[ -2   5  -5   2  -5  -1   3   0  -6   1   0   0   7 -23  -5  -3   3  -5
  -1   7   5  -7   6 -15   5   2   0   1  11  -1  -4  -3   5] : Z J957
[  4   4  -3  -2  10  -3  -4   6   7   5  -6  -6   5  -5  -8  -5   1  -7
  -1  -1   5 -10   7  14  -9   0  -7   5   3  -1 -15  -1   2] : V J792
[  1   3 -11   3   6   2   3  16  -3  -5   4 -13   5   1  -6   4  -2 -19
  -7   2   3 -11   9  -8 -22   1 -11  -3   5  -3   1  -2   3] : V J792
[  4  -9  -7 -17 -12  -9   1   3 -13  -1  12  -9  -6 -27 -16  -7   5 -13
  -5  32  17 -10  19  -7 -23  -8 -10  11  21   6   0   0   7] : D J957
[  3   4  -6   7   2   2   9   0   1  -3  -2  -5   9 -12 -13  -4  -2  -7
  -1  10   1  -7  -1 -10  -2   5  -1  -3   8   0  -3  -7   3] : C J957
[ -1   6  -4  -3   0   1   2   1  -5  -2  -1  -3   6 -16  -8  -5   0 -17
  -3   3   3  -8   7  -3  -1   2 -10  -3   6   2  -8 -31   1] : Z J957
[  3   5  -2  -5   0  -4  -1   1  -3  20   1  -8   0 -13  -6  -6   3  -7
  -2  31  -3 -12  12  11  -7   3  -4   6   5  -2 -12   3   2] : V J957
[  4   0  -3  -6  -3   6   0   3  -6   2   6  -3  -1 -18 -10 -27  -2  -7
   2  19   3  -4   7  -3 -13  -2  -6   4   0   0  -2  -1   6] : V J957
[  0   6   6   2   6  -1   5   0  -3  12  -2  -2   4 -14  -6  -6   2  -3
   0   1  -1 -18   9   5  -1   7  -4  -5   8  -2 -20   1   0] : Z J957
[ -1 -11 -14  -7 -21 -11   4  -6  -7   2  26  -1 -15 -28 -15  -1  10 -37
   0  46  19 -15  19 -22 -25  -8  -9  17  -1   3   3   2  13] : V J957
[ -5 -10  -6   7   4  -5   6   1   0   6  -1  -4   4 -14  -5   2   2  -7
   3   1   2  -2   8   2  -6  -1  -9   0   7  -8 -13  -1   3] : Z J792
[ -1   0   6  -5   6  -6  -2   0   4  16 -13  -4   2 -14  -5  -8   4   3
   2  -1  -4 -15   9  16   6   1  -8 -14   6   5 -21   4   0] : Z J957
[ -1   6   2  -4   4  -4   4  -1  -9  10  -4  -3   2 -20  -6 -10   3  -7
  -9   8   4 -16  11  -1  -3   5 -10   4  16  -7 -22  -7   5] : Z J957
[  7  12  -2  -6  -3  -1  -4   5  -7   9  -2  -2   2  -6  -5 -12  -1  -2
  -5   5   3  -9   8   7 -14  -1  -6   8   8  -8 -11  -3   3] : V J957
[  1  -1   1   2   5  -3   4  -5  -2   5   3   6   1  -7  -9  -6   0   2
   1   8   5 -13   8   0  -2  -1  -2   2   5   2 -13  -5   4] : Z J957
[  1   4   5  -1   4   1   3  -2  -6   6   7  -3   5  -9  -6 -11   2   2
  -2   0   0   0   7   1  -2   4  -6   2   8  -3 -13  -2   6] : Z J957
[  4   1   3  -5   8  -3   1  -4   0  14  -4  -4  -1  -3  -4 -11  14   5
   0   4   7 -10  13  14  -1   1 -13   1   2  -4 -14   4  -2] : D J957
[  8  -1   2 -15  -6  -6  -4   3  -6   5   2 -10   2 -18  -8 -12   6  -3
  -5  16  10 -15  16   6 -11   5  -5   5   1   1 -13   1   4] : D J957
[ -1  -2  -1  -3  -2  -4   3  -5  -1  15  12   4  -1 -18   8  -3   9   0
   5  15   4 -12  11   5  -3  -2  -2   3   1   2 -11   4   9] : Z J957
[  2   5   1   1   0  -2   2  -6  -3   3   3  -1  14 -10 -11  -6  -2  -5
  -3   5   5 -10   0  -4  -5   1 -10   4   3  -6  -2  -4   4] : Z J957
[ -4   0   6  -1   2  -4 -10  -6  -4  14  -1   3   2 -18  -4  -9   9   0
   7   6   1 -14  11   6   7  -2  -6  -1   2   1 -23   4   6] : Z J957

[ -4   2   2   2  22 -16   1  -5 -11  -9  -6  -4  -4  -9 -11   4   6  12
  -7   5  14  15  -1   4   7   1  -2   5   9   5 -15  -6 -28] : <51> K
[ -4   3   3   6   7 -14  -1   0   2  -3  -9  -7  -5  -7  -5   2   5  12
   4   5  10  11   0  -1  -5   0  -2   2   3   4 -13  -6 -24] : <42> K
[-18   5  -3  -2  38 -11   6 -25  -6  -7   7  -7 -34 -16   2 -19  13  12
 -10  -1  26   0  10   6  -1   2   3 -11  15   9 -19 -17 -48] : <42> K
[ -2  -2  -3  16 -18 -23  11  21  -9 -10 -31   5  25  -3  -7  13   2  -6
  25  14 -14  10   0   1   3  -6  -4   5   2  -5 -15 -23 -36] : <51> P
[ -4  -2   4  11   3 -12  -8  -3 -20 -11 -15  -6   6 -14  -4  16   9  17
  15  -1  16   8  -4   5 -12   4  -1 -11  20   3 -13   6 -27] : <42> L
